Below is a small trained network, with its code and all its weights. Each question gives an input and a target symbol and asks what happens when units are switched off, that is, made to give their printed mean instead of their output.

import numpy as np


def w(rows, s, z=0):
    codes = np.array(rows[::2]) - 128.0
    scale = np.full(codes.shape[1], s)
    scale[-1] = z or s
    return codes * scale


def f(y):
    return y / 2 * (1 + np.tanh(0.7978845608 * (y + 0.044715 * y**3)))


def softmax(a):
    e = np.exp(a - a.max(-1, keepdims=True))
    return e / e.sum(-1, keepdims=True)


def log_softmax(a):
    a = a - a.max(-1, keepdims=True)
    return a - np.log(np.exp(a).sum(-1, keepdims=True))


def net(x, mask):
    ids = ['ΔΞΣΦβημω'.index(c) for c in x.split()]
    T = len(ids)
    res = E[ids] + P[:T]
    r = res
    for j in range(3):
        rows = slice(3 * j, 3 * j + 3)
        q, k, v = (r @ M[0][rows].T for M in (Q, K, V))
        z = softmax(np.where(np.tri(T) > 0, q @ k.T / 3**0.5, -1e9)) @ v
        o = O[0][rows]
        res = res + np.where(mask[j], z, o[:, -1]) @ o[:, :-1]
    y = f(res @ A[0][:, :-1].T + A[0][:, -1])
    res = res + np.where(mask[3:27], y, B[0][:, -1]) @ B[0][:, :-1]
    return log_softmax(res[-1] @ U[:, :-1].T + U[:, -1])


Q, K, V, O, A, B = {}, {}, {}, {}, {}, {}
E = w([
[152,201,21,223,136,118],'Δ',
[112,124,54,111,195,22],'Ξ',
[153,144,86,98,54,95],'Σ',
[171,50,254,169,17,46],'Φ',
[160,186,101,108,19,102],'β',
[45,36,116,76,111,56],'η',
[233,108,73,78,171,96],'μ',
[154,166,98,97,31,96],'ω',
],0.015)
P = w([
[98,5,57,120,110,189],'0',
[109,64,98,116,91,147],'1',
[112,99,125,118,92,133],'2',
[115,114,137,120,96,121],'3',
[121,133,147,123,98,110],'4',
[131,142,154,127,102,107],'5',
[137,150,157,135,107,100],'6',
[147,150,157,145,114,95],'7',
[156,146,158,151,116,87],'8',
[160,143,159,159,122,86],'9',
[163,142,157,165,118,80],'10',
],0.013)
Q[0] = w([
[54,124,126,73,235,212],'H1',
[123,133,177,165,75,100],'H1',
[134,166,111,196,250,166],'H1',
[107,142,90,145,186,106],'H2',
[60,154,190,152,130,124],'H2',
[147,183,65,112,46,108],'H2',
[95,60,124,143,73,76],'H3',
[153,137,128,91,85,44],'H3',
[135,133,98,135,145,123],'H3',
],0.013)
K[0] = w([
[62,149,125,64,81,181],'H1',
[154,165,124,144,169,115],'H1',
[73,72,125,100,6,162],'H1',
[137,114,95,123,137,68],'H2',
[45,152,145,144,153,114],'H2',
[147,152,140,203,62,170],'H2',
[133,67,126,80,88,135],'H3',
[193,49,217,185,53,122],'H3',
[138,116,90,174,141,149],'H3',
],0.012)
V[0] = w([
[99,122,86,92,197,135],'H1',
[90,94,115,113,101,51],'H1',
[149,107,174,62,136,159],'H1',
[131,76,161,86,157,78],'H2',
[148,153,78,84,125,161],'H2',
[165,135,164,70,97,142],'H2',
[91,103,195,153,132,158],'H3',
[231,128,119,131,125,176],'H3',
[127,117,93,10,133,107],'H3',
],0.013)
O[0] = w([
[145,93,153,101,204,89,136],'H1',
[78,143,132,164,174,108,254],'H1',
[132,176,58,63,100,84,67],'H1',
[132,212,154,126,2,97,144],'H2',
[123,88,86,50,134,103,138],'H2',
[142,148,59,145,113,100,153],'H2',
[153,166,122,79,122,163,132],'H3',
[85,132,142,107,131,101,75],'H3',
[142,137,42,163,160,89,182],'H3',
],0.0096,0.008)
A[0] = w([
[114,69,114,126,164,88,255],'N1',
[40,87,160,55,106,116,73],'N2',
[179,127,110,134,159,171,111],'N3',
[52,159,166,140,184,199,31],'N4',
[126,137,127,64,111,203,150],'N5',
[128,131,100,109,72,88,184],'N6',
[83,108,90,148,191,143,57],'N7',
[133,95,87,68,172,117,79],'N8',
[134,225,193,119,93,119,66],'N9',
[101,91,196,172,164,103,99],'N10',
[131,99,160,92,122,209,104],'N11',
[96,148,127,194,116,91,202],'N12',
[124,189,145,163,161,75,69],'N13',
[156,164,172,182,87,93,100],'N14',
[134,193,69,144,169,145,42],'N15',
[182,130,170,85,184,135,58],'N16',
[146,165,182,22,199,79,114],'N17',
[89,127,53,135,158,142,167],'N18',
[69,106,66,124,170,175,74],'N19',
[179,250,156,166,130,165,178],'N20',
[147,203,141,95,82,143,79],'N21',
[20,92,93,82,143,132,136],'N22',
[217,117,152,9,77,139,107],'N23',
[60,171,50,128,136,118,184],'N24',
],0.012,0.0067)
B[0] = w([
[145,145,132,143,142,139,253],'N1',
[129,83,94,142,141,128,143],'N2',
[102,108,107,105,155,84,130],'N3',
[131,182,158,143,114,131,134],'N4',
[71,132,85,42,85,247,135],'N5',
[149,155,143,169,149,158,212],'N6',
[138,127,111,116,81,119,171],'N7',
[106,115,114,134,73,213,160],'N8',
[190,115,117,112,171,110,190],'N9',
[138,155,123,106,140,143,179],'N10',
[115,115,128,134,124,153,137],'N11',
[154,139,127,123,115,185,232],'N12',
[132,122,110,149,80,146,161],'N13',
[105,137,99,132,89,135,188],'N14',
[127,62,127,70,154,91,147],'N15',
[149,101,61,82,123,103,126],'N16',
[138,185,157,142,98,81,145],'N17',
[121,107,173,117,154,96,209],'N18',
[126,138,108,120,75,106,158],'N19',
[105,95,162,108,142,102,188],'N20',
[144,114,105,106,165,116,169],'N21',
[169,121,111,117,142,97,175],'N22',
[45,146,110,152,126,75,169],'N23',
[119,108,156,116,147,146,225],'N24',
],0.013,0.014)
U = w([
[141,182,98,139,31,152,40],'Δ',
[128,135,107,58,112,158,13],'Ξ',
[131,131,117,67,109,144,2],'Σ',
[50,61,191,78,91,151,137],'Φ',
[170,173,243,120,174,119,225],'β',
[174,1,78,81,203,101,168],'η',
[111,200,129,142,131,171,128],'μ',
[64,146,81,106,99,69,127],'ω',
],0.0064,0.0045)

Each question gives the input, a string of symbols that net reads in full, and the target symbol t.
The units are the heads (3 rows each of Q, K, V and O) and the neurons (one row each of A and B). Each row of codes is followed by its name. A weight is (code - 128) times the scale printed after its matrix; where a second scale follows, it is the last column's (O, A, B and U).
mask holds one flag per unit, heads first, then neurons. A switched-off unit (its flag False) gives its mean, the last column of its rows in O or B, instead of its output. The means were averaged over made-up inputs and are rounded, as every weight is.
A unit's drop is (log p(t) with every unit on - log p(t) with that unit switched off) / (log p(t) with every unit on - log p(t) with every unit switched off).
The circuit of an input: a set's keep is (log p(t) with only the set's units on - log p(t) with every unit switched off) / (log p(t) with every unit on - log p(t) with every unit switched off). Starting from the 12 units with the biggest drops (on a tie, the unit counted first), units are removed one at a time, each time the one whose removal leaves the highest keep (on an exact tie, the one counted first), for as long as the keep stays at least 0.8.
circuit, biggest first: the units of the circuit, biggest drop first
top k neurons: the k neurons with the biggest drops, biggest first
which heads matter: for each layer, one digit per head in row order, 1 if its drop is at least 0.15 and else 0, layers parted by /
input Ξ η Φ η Ξ, target β: which heads matter -> 001
input Ξ η Σ, target η: circuit, biggest first -> (H3, H1)
input Ξ Σ η μ β Σ Δ η η Φ, target Φ: top 2 neurons -> (N14, N23)
input η η β, target η: circuit, biggest first -> (H3, H2)
input ω μ η μ Φ ω ω Δ μ Σ, target ω: circuit, biggest first -> (N23, H3, H1, N12)
input η ω Σ ω β β η η ω η, target Δ: which heads matter -> 010
input ω Φ Ξ Δ Δ μ, target ω: which heads matter -> 001
input Ξ η ω, target η: circuit, biggest first -> (H2, H1)
input Ξ Φ β, target β: circuit, biggest first -> (H1, H3)
input η η β ω ω Ξ μ η Σ, target η: top 2 neurons -> (N15, N17)
input μ Δ η η Φ Σ, target Φ: circuit, biggest first -> (H3, H1, N5)
input μ β ω Ξ η μ ω ω Φ μ Σ, target ω: circuit, biggest first -> (N23, H3, H1)
input Φ ω μ, target ω: circuit, biggest first -> (N23, H3, H1)
input Ξ Φ ω η η Δ Δ ω β η, target Φ: circuit, biggest first -> (H1, H3, N6)
input η β Φ Σ β η Ξ μ Φ Σ Φ, target ω: circuit, biggest first -> (N23, H3, N14, H1)
input μ μ β η μ η ω, target η: circuit, biggest first -> (H2)
input Ξ Φ β Σ β μ Ξ β η, target β: circuit, biggest first -> (N17, H3)
input Φ Ξ η ω, target β: top 2 neurons -> (N9, N20)
input η η Φ β Δ β ω, target Φ: top 2 neurons -> (N20, N5)
input Δ Ξ Ξ, target β: top 4 neurons -> (N17, N1, N10, N14)
input Δ Δ Φ η Ξ ω ω Σ Δ, target Φ: which heads matter -> 100
input β ω Δ, target η: which heads matter -> 010
input Φ Ξ μ μ Σ Ξ η μ Δ ω, target Φ: top neuron -> (N20)
